Here is a tiny trained network, its code and every weight. The questions are about switching its units off for an input and a target symbol, where a switched-off unit gives its printed mean instead of its output.

import numpy as np


def w(rows, s, z=0):
    codes = np.array(rows[::2]) - 128.0
    scale = np.full(codes.shape[1], s)
    scale[-1] = z or s
    return codes * scale


def norm(h):
    return h / np.sqrt((h * h).mean(-1, keepdims=True) + 1e-5)


def f(y):
    return np.maximum(y, 0)


def softmax(a):
    e = np.exp(a - a.max(-1, keepdims=True))
    return e / e.sum(-1, keepdims=True)


def log_softmax(a):
    a = a - a.max(-1, keepdims=True)
    return a - np.log(np.exp(a).sum(-1, keepdims=True))


def net(x, mask):
    ids = ['ΠΦΩβελμσ'.index(c) for c in x.split()]
    T = len(ids)
    res = E[ids] + P[:T]
    r = norm(res)
    for j in range(2):
        rows = slice(3 * j, 3 * j + 3)
        q, k, v = (r @ M[0][rows].T for M in (Q, K, V))
        z = softmax(np.where(np.tri(T) > 0, q @ k.T / 3**0.5, -1e9)) @ v
        o = O[0][rows]
        res = res + np.where(mask[j], z, o[:, -1]) @ o[:, :-1]
    y = f(norm(res) @ A[0][:, :-1].T + A[0][:, -1])
    res = res + np.where(mask[2:18], y, B[0][:, -1]) @ B[0][:, :-1]
    return log_softmax(norm(res)[-1] @ U[:, :-1].T + U[:, -1])


Q, K, V, O, A, B = {}, {}, {}, {}, {}, {}
E = w([
[93,108,123,142,198],'Π',
[96,124,107,121,203],'Φ',
[89,150,102,91,200],'Ω',
[98,179,74,148,101],'β',
[92,156,14,3,111],'ε',
[111,217,158,114,164],'λ',
[145,80,198,184,103],'μ',
[82,246,96,213,158],'σ',
],0.014)
P = w([
[106,89,156,134,68],'0',
[88,223,233,129,108],'1',
[108,90,47,180,250],'2',
[170,133,120,136,135],'3',
[153,96,199,31,123],'4',
[175,115,57,177,252],'5',
[207,135,143,102,130],'6',
[141,96,211,28,137],'7',
],0.014)
Q[0] = w([
[87,120,162,119,73],'h1',
[251,133,81,154,160],'h1',
[153,68,111,159,169],'h1',
[106,133,186,106,125],'h2',
[1,107,212,50,147],'h2',
[132,123,132,84,108],'h2',
],0.025)
K[0] = w([
[94,124,83,148,118],'h1',
[237,142,83,105,129],'h1',
[197,102,134,132,106],'h1',
[99,86,145,119,123],'h2',
[3,82,128,150,92],'h2',
[112,130,132,83,112],'h2',
],0.026)
V[0] = w([
[77,201,208,138,81],'h1',
[173,202,63,48,88],'h1',
[118,174,151,115,160],'h1',
[217,124,208,228,165],'h2',
[248,86,121,42,110],'h2',
[152,151,43,195,54],'h2',
],0.017)
O[0] = w([
[242,80,113,172,100,224],'h1',
[44,82,196,153,107,127],'h1',
[107,83,103,156,117,204],'h1',
[238,214,144,185,137,24],'h2',
[247,50,54,135,109,12],'h2',
[107,168,47,134,23,65],'h2',
],0.013,0.011)
A[0] = w([
[76,129,90,122,151,72],'n1',
[108,143,50,162,42,64],'n2',
[134,131,19,115,161,69],'n3',
[39,163,72,200,175,101],'n4',
[167,143,147,107,88,84],'n5',
[172,90,109,72,96,125],'n6',
[142,180,188,195,148,232],'n7',
[223,79,243,127,106,42],'n8',
[190,50,197,141,119,159],'n9',
[199,70,34,176,141,155],'n10',
[121,95,188,163,74,116],'n11',
[136,192,85,101,204,139],'n12',
[167,142,171,20,64,253],'n13',
[154,43,126,176,231,126],'n14',
[109,204,93,195,110,131],'n15',
[251,192,91,70,143,136],'n16',
],0.015,0.0043)
B[0] = w([
[154,129,179,119,117,172],'n1',
[156,176,194,108,80,164],'n2',
[110,144,198,109,179,141],'n3',
[199,73,115,130,176,202],'n4',
[138,113,99,164,164,134],'n5',
[170,98,101,127,78,143],'n6',
[58,112,77,132,93,223],'n7',
[200,115,197,147,189,195],'n8',
[170,51,121,141,159,203],'n9',
[21,159,83,171,137,176],'n10',
[176,161,124,75,119,168],'n11',
[164,165,153,128,52,176],'n12',
[174,122,108,255,134,166],'n13',
[116,205,143,125,81,244],'n14',
[104,83,104,158,189,164],'n15',
[93,100,56,12,154,178],'n16',
],0.026,0.011)
U = w([
[100,184,73,61,177,143],'Π',
[147,227,201,122,158,23],'Φ',
[51,71,199,95,190,78],'Ω',
[135,111,157,155,51,240],'β',
[115,2,86,108,87,65],'ε',
[217,70,170,168,192,130],'λ',
[143,73,43,138,212,251],'μ',
[62,142,112,233,163,105],'σ',
],0.013,0.0028)

Each question gives the input, a string of symbols that net reads in full, and the target symbol t.
The units are the heads (3 rows each of Q, K, V and O) and the neurons (one row each of A and B). Each row of codes is followed by its name. A weight is (code - 128) times the scale printed after its matrix; where a second scale follows, it is the last column's (O, A, B and U).
mask holds one flag per unit, heads first, then neurons. A switched-off unit (its flag False) gives its mean, the last column of its rows in O or B, instead of its output. The means were averaged over made-up inputs and are rounded, as every weight is.
A unit's drop is (log p(t) with every unit on - log p(t) with that unit switched off) / (log p(t) with every unit on - log p(t) with every unit switched off).
The circuit of an input: a set's keep is (log p(t) with only the set's units on - log p(t) with every unit switched off) / (log p(t) with every unit on - log p(t) with every unit switched off). Starting from the 12 units with the biggest drops (on a tie, the unit counted first), units are removed one at a time, each time the one whose removal leaves the highest keep (on an exact tie, the one counted first), for as long as the keep stays at least 0.8.
units of the circuit, in order: the units of the circuit, biggest drop first
unit that matters most: the unit with the biggest drop
k most important neurons: the k neurons with the biggest drops, biggest first
which heads matter: for each layer, one digit per head in row order, 1 if its drop is at least 0.15 and else 0, layers parted by /
input ε μ Ω Ω λ ε, target σ: units of the circuit, in order : (h2; n10; n14)
input ε Ω ε Φ Ω Φ Ω Ω, target ε: units of the circuit, in order : (h2)
input Ω Ω Π, target Φ: which heads matter : 00
input β Ω Ω λ λ β β Π, target β: which heads matter : 01
input ε Ω λ Π Ω Ω Ω β, target ε: which heads matter : 01
input Ω μ λ Ω Ω ε, target Ω: which heads matter : 10
input Φ Π β Ω β Ω Ω μ, target Φ: which heads matter : 11
input λ Ω Π, target σ: which heads matter : 10
input Ω λ λ Π, target Π: which heads matter : 11
input μ β Ω Ω Φ, target μ: which heads matter : 01
input μ Π λ Ω Ω, target μ: which heads matter : 00
input λ Ω Ω λ β, target λ: units of the circuit, in order : (h1; n8)
input β Ω ε ε Ω λ Φ, target Φ: units of the circuit, in order : (h1; h2; n14)
input Π Ω Ω Ω Ω ε, target Ω: which heads matter : 10
input λ Ω Ω Π σ, target λ: which heads matter : 10
input Π β Ω ε ε λ β β, target Π: units of the circuit, in order : (h1)
input Ω μ β Ω λ β, target σ: units of the circuit, in order : (h2; n10)
input β β Φ σ Ω σ μ, target μ: 2 most important neurons : (n16; n10)
input λ Ω σ λ, target λ: units of the circuit, in order : (h1; h2)
input λ λ β μ Ω ε β Φ, target λ: units of the circuit, in order : (h1)
input λ ε Ω ε β Ω, target Ω: 3 most important neurons : (n13; n8; n14)
input Π β Φ Π Ω Ω λ Φ, target Π: which heads matter : 10
input Φ Π λ λ σ, target Φ: which heads matter : 11
input Ω Π Ω β λ Ω, target σ: 2 most important neurons : (n10; n2)
input β Ω β Ω λ Ω Ω Ω, target β: which heads matter : 01
input Ω λ Φ, target σ: which heads matter : 10
input μ Ω λ β, target β: unit that matters most : h2
input Ω β Ω λ, target λ: units of the circuit, in order : (n8; h2)
input μ λ λ Ω Ω Π Ω Π, target μ: units of the circuit, in order : (n16; h2)
